Below is a small trained network, with its code and all its weights. Each question gives an input and a class and asks what happens when units are switched off, that is, made to give their printed mean instead of their output.

import numpy as np


def w(rows, s, z=0):
    codes = np.array(rows[::2]) - 128.0
    scale = np.full(codes.shape[1], s)
    scale[-1] = z or s
    return codes * scale


def f(y):
    return y / 2 * (1 + np.tanh(0.7978845608 * (y + 0.044715 * y**3)))


def log_softmax(a):
    a = a - a.max(-1, keepdims=True)
    return a - np.log(np.exp(a).sum(-1, keepdims=True))


def net(x, mask):
    res = np.array(x, float).reshape(1, 5) / 4 @ E
    y = f(res @ A[0][:, :-1].T + A[0][:, -1])
    res = res + np.where(mask, y, B[0][:, -1]) @ B[0][:, :-1]
    return log_softmax(res[-1] @ U[:, :-1].T + U[:, -1])


A, B = {}, {}
E = w([
[132,146,176,97,254,170,137,87,181],'x0',
[189,185,63,97,166,98,142,146,167],'x1',
[136,65,47,85,167,121,133,154,136],'x2',
[107,71,186,116,144,121,49,72,132],'x3',
[110,196,123,18,111,134,23,179,99],'x4',
],0.0087)
A[0] = w([
[80,121,119,199,110,96,139,110,138,210],'neuron 1',
[118,187,97,42,40,143,1,177,96,218],'neuron 2',
[173,159,21,134,87,126,188,171,178,107],'neuron 3',
[108,93,96,158,88,113,103,93,144,119],'neuron 4',
[128,48,184,218,102,159,168,82,137,253],'neuron 5',
[96,142,81,116,159,57,109,149,100,149],'neuron 6',
[116,110,206,88,200,188,111,89,149,200],'neuron 7',
[132,184,79,72,62,114,95,121,124,241],'neuron 8',
[139,70,21,70,205,124,129,107,172,164],'neuron 9',
[141,123,55,118,156,150,187,129,146,248],'neuron 10',
[120,53,162,230,69,129,190,89,113,194],'neuron 11',
[107,174,173,150,89,124,101,120,86,122],'neuron 12',
],0.0095,0.0025)
B[0] = w([
[148,109,105,131,120,166,166,168,118,161],'neuron 1',
[142,55,233,118,132,7,179,145,107,248],'neuron 2',
[152,181,76,190,83,106,176,113,133,187],'neuron 3',
[144,137,150,118,129,165,162,169,112,147],'neuron 4',
[93,80,144,116,77,227,111,157,74,204],'neuron 5',
[157,108,123,131,135,125,179,117,124,149],'neuron 6',
[60,166,162,105,144,142,56,62,167,183],'neuron 7',
[152,119,163,116,122,67,186,146,111,188],'neuron 8',
[176,125,77,91,200,116,82,172,156,187],'neuron 9',
[153,167,51,135,128,99,106,128,153,172],'neuron 10',
[143,63,99,165,97,236,141,180,60,209],'neuron 11',
[127,93,146,134,139,124,161,135,114,164],'neuron 12',
],0.014,0.015)
U = w([
[1,183,187,94,129,172,53,30,152,181],'0',
[119,112,84,22,208,139,15,136,192,1],'1',
[149,71,183,67,134,35,177,175,95,111],'2',
[117,63,77,149,86,237,139,194,59,158],'3',
[187,229,13,177,101,107,197,161,152,175],'4',
],0.0072,0.0015)

Each question gives the input, the list of numbers given to net, and the class t.
The units are the neurons (one row each of A and B). Each row of codes is followed by its name. A weight is (code - 128) times the scale printed after its matrix; where a second scale follows, it is the last column's (A, B and U).
mask holds one flag per neuron, in row order. A switched-off neuron (its flag False) gives its mean, the last column of its row in B, instead of its output. The means were averaged over made-up inputs and are rounded, as every weight is.
A unit's drop is (log p(t) with every unit on - log p(t) with that unit switched off) / (log p(t) with every unit on - log p(t) with every unit switched off).
The circuit of an input: a set's keep is (log p(t) with only the set's units on - log p(t) with every unit switched off) / (log p(t) with every unit on - log p(t) with every unit switched off). Starting from all 12 units, units are removed one at a time, each time the one whose removal leaves the highest keep (on an exact tie, the one counted first), for as long as the keep stays at least 0.8.
circuit, biggest first: the units of the circuit, biggest drop first
k most important neurons: the k neurons with the biggest drops, biggest first
drop when u is switched off: that unit's drop, to one decimal
input [5,4,6,5,6], class 1: circuit, biggest first -> [neuron 9]
input [-2,3,3,2,-3], class 4: circuit, biggest first -> [neuron 2; neuron 5; neuron 11]
input [-7,3,4,2,-1], class 4: circuit, biggest first -> [neuron 3; neuron 5]
input [2,-3,-5,-1,0], class 3: 3 most important neurons -> [neuron 2; neuron 5; neuron 12]
input [2,-1,-1,-8,3], class 4: 2 most important neurons -> [neuron 2; neuron 3]
input [8,8,-6,-7,6], class 4: 4 most important neurons -> [neuron 3; neuron 10; neuron 5; neuron 12]
input [2,2,-6,-2,-1], class 0: 2 most important neurons -> [neuron 2; neuron 11]
input [4,6,-2,4,-7], class 3: 2 most important neurons -> [neuron 5; neuron 11]
input [0,7,-6,2,-8], class 3: drop when neuron 9 is switched off -> 0.0
input [7,1,7,6,1], class 1: drop when neuron 9 is switched off -> 0.2
input [8,0,-3,4,-7], class 0: drop when neuron 7 is switched off -> 1.9
input [6,1,1,3,1], class 1: 3 most important neurons -> [neuron 9; neuron 5; neuron 3]
